Below are the code and all the weights of a small trained network. Each question names an input and a target symbol and asks about switching units off, where a switched-off unit gives its printed mean instead of its output.

import numpy as np


def w(rows, s, z=0):
    codes = np.array(rows[::2]) - 128.0
    scale = np.full(codes.shape[1], s)
    scale[-1] = z or s
    return codes * scale


def norm(h):
    return h / np.sqrt((h * h).mean(-1, keepdims=True) + 1e-5)


def f(y):
    return y / 2 * (1 + np.tanh(0.7978845608 * (y + 0.044715 * y**3)))


def softmax(a):
    e = np.exp(a - a.max(-1, keepdims=True))
    return e / e.sum(-1, keepdims=True)


def log_softmax(a):
    a = a - a.max(-1, keepdims=True)
    return a - np.log(np.exp(a).sum(-1, keepdims=True))


def net(x, mask):
    ids = ['Δβζπστφψ'.index(c) for c in x.split()]
    T = len(ids)
    res = E[ids] + P[:T]
    u = 0
    for l in range(2):
        q, k, v = (norm(res) @ M[l].T for M in (Q, K, V))
        z = softmax(np.where(np.tri(T) > 0, q @ k.T / 2**0.5, -1e9)) @ v
        res = res + np.where(mask[u], z, O[l][:, -1]) @ O[l][:, :-1]
        u += 1
        y = f(norm(res) @ A[l][:, :-1].T + A[l][:, -1])
        res = res + np.where(mask[u : u + 8], y, B[l][:, -1]) @ B[l][:, :-1]
        u += 8
    return log_softmax(norm(res)[-1] @ U[:, :-1].T + U[:, -1])


Q, K, V, O, A, B = {}, {}, {}, {}, {}, {}
E = w([
[106,172,159],'Δ',
[85,137,99],'β',
[161,112,93],'ζ',
[148,93,210],'π',
[154,95,209],'σ',
[4,92,75],'τ',
[134,71,37],'φ',
[19,2,81],'ψ',
],0.0099)
P = w([
[115,86,251],'0',
[112,90,239],'1',
[120,81,223],'2',
[132,76,206],'3',
[134,80,191],'4',
[135,80,174],'5',
[136,85,158],'6',
[137,86,138],'7',
[130,96,119],'8',
[124,102,101],'9',
[120,114,79],'10',
[108,129,51],'11',
[116,132,44],'12',
[130,142,34],'13',
],0.003)
Q[0] = w([
[75,8,127],'L0H1',
[189,105,99],'L0H1',
],0.016)
K[0] = w([
[90,4,59],'L0H1',
[186,108,134],'L0H1',
],0.017)
V[0] = w([
[241,160,139],'L0H1',
[139,220,252],'L0H1',
],0.003)
O[0] = w([
[46,56,83,52],'L0H1',
[63,4,219,5],'L0H1',
],0.0027)
A[0] = w([
[138,166,147,138],'L0N1',
[79,82,204,115],'L0N2',
[3,98,81,72],'L0N3',
[236,38,60,115],'L0N4',
[117,173,129,81],'L0N5',
[83,163,106,157],'L0N6',
[232,100,249,8],'L0N7',
[97,127,81,33],'L0N8',
],0.0063,0.0015)
B[0] = w([
[109,101,134,127],'L0N1',
[153,139,161,187],'L0N2',
[215,125,123,205],'L0N3',
[10,175,117,223],'L0N4',
[125,110,120,114],'L0N5',
[168,109,113,148],'L0N6',
[186,136,37,253],'L0N7',
[171,146,110,133],'L0N8',
],0.012,0.0032)
Q[1] = w([
[100,147,38],'L1H1',
[233,85,7],'L1H1',
],0.016)
K[1] = w([
[97,178,64],'L1H1',
[132,90,6],'L1H1',
],0.018)
V[1] = w([
[79,101,129],'L1H1',
[105,6,119],'L1H1',
],0.021)
O[1] = w([
[159,63,96,64],'L1H1',
[125,82,1,254],'L1H1',
],0.015,0.0017)
A[1] = w([
[174,197,176,220],'L1N1',
[181,59,144,23],'L1N2',
[186,38,112,87],'L1N3',
[166,88,134,6],'L1N4',
[131,48,64,165],'L1N5',
[2,161,219,51],'L1N6',
[69,87,115,188],'L1N7',
[110,158,55,149],'L1N8',
],0.0096,0.0012)
B[1] = w([
[164,145,181,198],'L1N1',
[168,111,100,126],'L1N2',
[174,97,140,179],'L1N3',
[146,106,123,122],'L1N4',
[161,163,177,253],'L1N5',
[71,5,61,197],'L1N6',
[133,178,96,161],'L1N7',
[66,130,165,220],'L1N8',
],0.018,0.0049)
U = w([
[61,215,90,179],'Δ',
[142,114,151,56],'β',
[161,80,2,143],'ζ',
[227,111,123,149],'π',
[33,54,70,145],'σ',
[122,113,132,3],'τ',
[166,174,216,119],'φ',
[79,51,216,162],'ψ',
],0.014,0.0045)

Each question gives the input, a string of symbols that net reads in full, and the target symbol t.
The units are the heads (2 rows each of Q, K, V and O) and the neurons (one row each of A and B). Each row of codes is followed by its name. A weight is (code - 128) times the scale printed after its matrix; where a second scale follows, it is the last column's (O, A, B and U).
mask holds one flag per unit, layer by layer, with each layer's heads first. A switched-off unit (its flag False) gives its mean, the last column of its rows in O or B, instead of its output. The means were averaged over made-up inputs and are rounded, as every weight is.
A unit's drop is (log p(t) with every unit on - log p(t) with that unit switched off) / (log p(t) with every unit on - log p(t) with every unit switched off).
The circuit of an input: a set's keep is (log p(t) with only the set's units on - log p(t) with every unit switched off) / (log p(t) with every unit on - log p(t) with every unit switched off). Starting from the 12 units with the biggest drops (on a tie, the unit counted first), units are removed one at a time, each time the one whose removal leaves the highest keep (on an exact tie, the one counted first), for as long as the keep stays at least 0.8.
units of the circuit, in order: the units of the circuit, biggest drop first
unit that matters most: the unit with the biggest drop
k most important neurons: the k neurons with the biggest drops, biggest first
k most important neurons of layer l: the k neurons of layer l with the biggest drops, biggest first
input σ π ψ, target ζ: unit that matters most	L0N3
input Δ σ β π σ β ζ ζ ζ τ φ β, target π: 4 most important neurons	(L0N4, L0N3, L1N6, L1N5)
input σ φ Δ β φ Δ σ σ Δ Δ, target ψ: units of the circuit, in order	(L1N6, L1H1)
input π ζ φ σ φ Δ π, target π: 3 most important neurons of layer 0	(L0N7, L0N4, L0N2)
input τ π Δ ψ β, target ζ: units of the circuit, in order	(L0N3, L1H1)
input φ Δ τ β φ β τ φ ζ φ ζ, target σ: units of the circuit, in order	(L0N4, L0N7, L1N6)
input τ σ β ψ Δ φ β φ σ β, target π: units of the circuit, in order	(L0N4, L0N3)
input Δ ψ π β φ τ, target π: units of the circuit, in order	(L0N3, L1N5)
input τ β σ σ Δ σ ψ β ζ φ π, target π: units of the circuit, in order	(L0N7, L1N6)
input τ β τ, target Δ: 3 most important neurons	(L0N3, L0N4, L1N6)
input σ σ τ Δ ζ σ σ φ σ, target π: 4 most important neurons	(L0N7, L0N4, L0N2, L1N6)
input σ Δ ψ Δ ψ π, target ζ: units of the circuit, in order	(L0N4, L1H1)
input τ β τ Δ ζ ζ φ Δ τ π, target Δ: 4 most important neurons of layer 0	(L0N7, L0N3, L0N4, L0N8)
input φ σ π π ψ π, target ζ: 2 most important neurons	(L0N7, L0N3)
input φ σ β τ σ β σ σ Δ β, target φ: units of the circuit, in order	(L1H1)
input Δ ζ ζ ζ Δ τ Δ τ φ φ σ β ψ τ, target ζ: 3 most important neurons	(L0N4, L0N7, L1N1)
input β σ τ ζ ζ φ σ φ, target Δ: 2 most important neurons of layer 0	(L0N4, L0N2)
input σ Δ ζ φ σ β σ φ τ φ Δ, target ψ: 2 most important neurons	(L0N7, L1N6)
input Δ σ τ ψ ψ τ, target ζ: 2 most important neurons of layer 0	(L0N4, L0N6)
input φ σ φ φ ζ σ ψ σ, target ζ: 2 most important neurons of layer 0	(L0N7, L0N3)
input Δ σ σ ζ τ σ σ φ φ φ, target Δ: most important neuron of layer 0	(L0N4)
